Each row is followed by its group and then its class within the group.
-5.5 -5.1 -11.8 10.1 -2.8 0.9 3.2 -5.4 6.7 -15.2 -0.8 7.9 -3.4 -1.9 22.2 -4.8 26.3 -9.4 9.9 37.4 7.5 4.7 -37.5 -39.6 : <13> j156
12.5 -13.3 5.2 33.1 -1.3 31.0 -0.5 19.8 5.2 -24.9 9.3 5.8 -5.6 16.6 19.7 -31.5 36.3 -14.3 -6.4 33.4 0.1 -2.7 -34.4 -27.8 : <17> j644
-5.0 -4.5 -16.9 7.7 -1.4 -4.8 11.1 -4.9 0.8 -14.4 4.3 20.6 4.9 -14.1 4.5 -41.8 31.9 -7.7 4.7 -1.1 2.7 11.2 -35.9 -20.5 : <13> j522
11.0 12.7 8.4 29.9 -21.3 24.0 -7.1 24.5 4.5 -14.5 0.9 2.4 -33.3 11.7 11.6 -26.8 32.5 1.4 -1.6 54.6 8.8 -10.8 -9.4 -42.2 : <17> J726
-2.3 -1.2 9.3 6.0 3.4 11.5 -0.8 10.5 4.2 -16.0 3.0 6.5 3.0 -19.2 11.0 -18.7 14.5 -12.0 5.1 24.4 -0.1 18.0 -18.4 -28.9 : <16> j996
20.2 0.8 11.5 26.0 17.2 5.8 -12.6 14.9 1.6 2.7 -5.4 26.6 10.7 -24.9 -7.1 -14.0 37.4 -17.8 18.1 20.3 -0.2 11.6 -24.9 -36.9 : <17> j644
16.9 23.8 21.7 6.7 -7.7 37.0 -0.7 14.5 4.5 -20.5 13.1 14.9 -20.1 -23.6 13.5 21.7 35.4 -11.8 3.1 84.7 -8.0 17.9 -43.4 -70.2 : <17> J726
2.3 8.7 -0.2 16.5 -0.3 15.7 5.8 10.5 1.5 -21.8 1.8 4.9 6.1 -18.8 4.3 -15.6 15.1 -18.9 -1.1 35.9 -2.3 14.3 -33.7 -39.2 : <16> j607
23.4 3.4 4.2 11.8 -2.3 -6.3 5.0 -2.4 1.1 -16.8 3.6 3.5 -1.2 -10.6 -6.2 -5.2 -3.9 -19.1 -5.5 33.3 0.3 15.0 -41.1 -42.8 : <16> J598
12.5 7.7 -4.8 6.9 3.3 6.4 -2.3 10.1 1.4 -22.5 6.3 9.2 4.2 -16.2 4.3 -22.3 6.5 -17.4 9.8 23.6 -0.3 25.3 -20.5 -19.4 : <16> j996
11.6 1.0 1.4 -4.4 -6.8 23.4 4.1 1.5 6.2 -11.2 0.3 6.7 15.6 -9.9 9.1 -16.7 -16.9 -3.1 6.5 11.4 1.2 9.0 -27.1 -25.1 : <7> J135
-5.2 -2.4 -1.1 11.3 -3.0 2.4 5.7 -24.1 0.4 -14.9 -2.2 13.3 -9.0 -9.8 33.7 -29.8 27.2 -15.6 9.5 11.1 0.8 -5.2 -50.1 -18.0 : <13> j469
10.8 -24.6 0.0 -6.3 -0.1 5.3 5.4 1.7 2.4 -11.2 7.9 -7.5 -4.5 -16.3 -0.1 4.5 22.7 -3.1 0.3 12.0 5.7 11.6 -23.3 -27.2 : <7> J22
12.7 5.8 8.8 15.3 3.6 45.0 6.9 21.1 7.2 -51.5 9.5 -3.8 -2.1 -22.7 11.7 20.2 41.2 1.1 -6.3 87.2 -22.9 4.0 -51.0 -76.9 : <7> J283
-0.5 8.2 -7.5 17.1 -8.5 21.3 -13.5 22.2 -4.5 -2.2 2.2 5.9 -10.3 16.5 -13.3 20.4 -19.0 17.0 -1.7 39.9 -7.1 -20.1 14.9 -12.9 : <17> j618
-2.7 7.9 -0.6 20.4 -4.7 26.9 -5.6 9.7 1.6 -36.7 3.9 1.9 7.8 8.0 8.3 -26.3 19.2 -15.6 2.3 45.2 5.0 16.2 -39.9 -36.8 : <16> j607
10.8 -9.1 -6.6 -6.7 3.3 27.5 -10.6 0.9 14.3 -10.5 2.0 -10.8 22.2 -6.9 12.0 -10.9 -4.0 8.6 -10.8 27.2 -2.9 2.8 -20.4 -42.1 : <7> J283
-1.9 7.6 -1.5 18.4 8.9 -0.9 8.6 1.1 -2.5 -7.9 0.3 10.6 -19.7 -9.8 12.5 2.8 25.1 -2.8 4.3 31.4 1.2 10.4 -37.7 -23.7 : <13> j469
4.4 -3.9 6.8 20.4 -15.4 15.7 1.6 13.4 -11.3 3.4 8.2 6.1 -3.6 -13.4 12.7 -18.6 30.8 -22.8 8.3 23.0 -2.1 3.4 -17.8 -29.0 : <17> J726
